Below are the code and all the weights of a small trained network. Each question names an input and a class and asks about switching units off, where a switched-off unit gives its printed mean instead of its output.

import numpy as np


def w(rows, s, z=0):
    codes = np.array(rows[::2]) - 128.0
    scale = np.full(codes.shape[1], s)
    scale[-1] = z or s
    return codes * scale


def norm(h):
    return h / np.sqrt((h * h).mean(-1, keepdims=True) + 1e-5)


def f(y):
    return y / 2 * (1 + np.tanh(0.7978845608 * (y + 0.044715 * y**3)))


def log_softmax(a):
    a = a - a.max(-1, keepdims=True)
    return a - np.log(np.exp(a).sum(-1, keepdims=True))


def net(x, mask):
    res = np.array(x, float).reshape(1, 4) / 4 @ E
    u = 0
    for l in range(4):
        y = f(norm(res) @ A[l][:, :-1].T + A[l][:, -1])
        res = res + np.where(mask[u : u + 8], y, B[l][:, -1]) @ B[l][:, :-1]
        u += 8
    return log_softmax(norm(res)[-1] @ U[:, :-1].T + U[:, -1])


A, B = {}, {}
E = w([
[42,149,84,221],'x0',
[53,253,179,113],'x1',
[126,73,179,112],'x2',
[129,128,127,128],'x3',
],0.006)
A[0] = w([
[150,116,229,93,66],'0.n1',
[121,87,93,220,164],'0.n2',
[232,4,146,101,21],'0.n3',
[126,120,25,248,130],'0.n4',
[200,215,98,119,97],'0.n5',
[126,203,149,78,1],'0.n6',
[220,98,3,10,37],'0.n7',
[227,89,74,182,158],'0.n8',
],0.0045,0.0031)
B[0] = w([
[91,90,166,81,123],'0.n1',
[79,117,82,170,227],'0.n2',
[226,83,48,157,219],'0.n3',
[92,118,2,162,250],'0.n4',
[190,153,101,100,139],'0.n5',
[170,127,129,142,101],'0.n6',
[203,151,151,212,181],'0.n7',
[80,189,80,229,230],'0.n8',
],0.0054,0.0019)
A[1] = w([
[22,154,163,95,90],'1.n1',
[92,2,161,90,85],'1.n2',
[77,48,149,180,52],'1.n3',
[119,134,196,178,4],'1.n4',
[180,174,246,56,117],'1.n5',
[183,75,127,42,212],'1.n6',
[151,204,165,149,51],'1.n7',
[111,119,201,172,82],'1.n8',
],0.0061,0.004)
B[1] = w([
[255,111,196,238,196],'1.n1',
[120,41,130,25,136],'1.n2',
[108,83,18,32,132],'1.n3',
[170,95,181,129,69],'1.n4',
[61,188,39,82,255],'1.n5',
[109,186,202,253,250],'1.n6',
[167,86,19,70,113],'1.n7',
[129,105,156,47,103],'1.n8',
],0.0057,0.0023)
A[2] = w([
[150,28,98,141,187],'2.n1',
[1,146,195,135,138],'2.n2',
[141,194,95,31,90],'2.n3',
[82,93,174,199,85],'2.n4',
[90,44,123,169,167],'2.n5',
[90,12,53,157,158],'2.n6',
[193,53,127,95,86],'2.n7',
[49,216,110,8,255],'2.n8',
],0.0087,0.003)
B[2] = w([
[89,170,161,101,203],'2.n1',
[194,154,170,144,211],'2.n2',
[35,84,77,81,162],'2.n3',
[211,158,187,2,163],'2.n4',
[87,210,133,24,200],'2.n5',
[68,169,139,66,249],'2.n6',
[136,248,196,158,145],'2.n7',
[148,9,97,117,254],'2.n8',
],0.0068,0.0053)
A[3] = w([
[77,192,157,112,55],'3.n1',
[159,182,73,254,129],'3.n2',
[175,247,74,129,88],'3.n3',
[80,40,123,46,65],'3.n4',
[113,207,181,177,122],'3.n5',
[148,111,114,212,1],'3.n6',
[70,89,186,55,63],'3.n7',
[164,175,187,108,105],'3.n8',
],0.0086,0.0043)
B[3] = w([
[253,97,143,78,156],'3.n1',
[248,54,115,225,252],'3.n2',
[142,35,155,225,208],'3.n3',
[59,44,193,83,207],'3.n4',
[190,179,191,89,207],'3.n5',
[166,93,114,151,113],'3.n6',
[203,8,111,186,178],'3.n7',
[155,251,144,131,185],'3.n8',
],0.0062,0.0039)
U = w([
[253,116,134,203,173],'0',
[42,74,100,1,176],'1',
[235,197,210,102,161],'2',
[119,15,174,73,5],'3',
[52,179,21,169,36],'4',
],0.0088,0.0027)

Each question gives the input, the list of numbers given to net, and the class t.
The units are the neurons (one row each of A and B). Each row of codes is followed by its name. A weight is (code - 128) times the scale printed after its matrix; where a second scale follows, it is the last column's (A, B and U).
mask holds one flag per neuron, layer by layer. A switched-off neuron (its flag False) gives its mean, the last column of its row in B, instead of its output. The means were averaged over made-up inputs and are rounded, as every weight is.
A unit's drop is (log p(t) with every unit on - log p(t) with that unit switched off) / (log p(t) with every unit on - log p(t) with every unit switched off).
The circuit of an input: a set's keep is (log p(t) with only the set's units on - log p(t) with every unit switched off) / (log p(t) with every unit on - log p(t) with every unit switched off). Starting from the 12 units with the biggest drops (on a tie, the unit counted first), units are removed one at a time, each time the one whose removal leaves the highest keep (on an exact tie, the one counted first), for as long as the keep stays at least 0.8.
units of the circuit, in order: the units of the circuit, biggest drop first
unit that matters most: the unit with the biggest drop
top k neurons: the k neurons with the biggest drops, biggest first
k most important neurons of layer l: the k neurons of layer l with the biggest drops, biggest first
input [0,8,-5,-5], class 1: units of the circuit, in order : [2.n8 1.n6]
input [-8,7,6,-8], class 3: unit that matters most : 1.n5
input [1,7,0,-2], class 0: units of the circuit, in order : [1.n1 2.n5]
input [-2,7,7,-7], class 3: units of the circuit, in order : [2.n8 3.n7]
input [-4,2,1,-1], class 3: top 2 neurons : [1.n5 1.n6]
input [-6,8,3,4], class 3: top 3 neurons : [2.n8 1.n5 3.n7]
input [-1,1,0,8], class 1: units of the circuit, in order : [1.n5 0.n4 2.n3]
input [1,-8,-1,-4], class 4: units of the circuit, in order : [2.n6 0.n8 2.n8 2.n1]
input [-2,-8,1,-6], class 2: top 2 neurons : [2.n7 2.n1]
input [2,1,7,8], class 2: top 3 neurons : [1.n1 2.n7 2.n8]
input [-1,-7,8,-7], class 2: units of the circuit, in order : [2.n7 2.n8 2.n1]
input [-6,0,-8,-1], class 0: top 3 neurons : [0.n7 1.n6 2.n6]
input [0,-6,5,-7], class 2: top 2 neurons : [2.n7 2.n8]
input [4,1,-5,7], class 0: top 2 neurons : [3.n2 1.n5]
input [-1,8,-6,-2], class 1: top 4 neurons : [2.n8 1.n6 2.n3 0.n8]
input [2,6,-1,0], class 0: unit that matters most : 1.n1
input [-7,6,5,-2], class 3: top 3 neurons : [1.n5 2.n8 3.n7]
input [2,-7,-8,1], class 4: 2 most important neurons of layer 0 : [0.n4 0.n2]
input [4,-8,-2,-7], class 4: 2 most important neurons of layer 2 : [2.n8 2.n3]
input [2,1,-6,6], class 0: 3 most important neurons of layer 1 : [1.n5 1.n3 1.n2]
input [3,-7,-1,4], class 4: unit that matters most : 0.n8
input [-6,7,-1,-6], class 1: 2 most important neurons of layer 1 : [1.n5 1.n7]
input [-4,5,2,-8], class 3: top 2 neurons : [1.n5 2.n8]
input [-4,0,0,-4], class 0: 3 most important neurons of layer 1 : [1.n6 1.n5 1.n1]
input [-1,-5,6,-6], class 2: 3 most important neurons of layer 2 : [2.n7 2.n8 2.n3]
input [2,-2,1,1], class 1: top 2 neurons : [2.n6 1.n6]
input [-7,-2,8,0], class 2: 2 most important neurons of layer 2 : [2.n7 2.n8]
input [-5,4,-2,-5], class 1: top neuron : [1.n5]
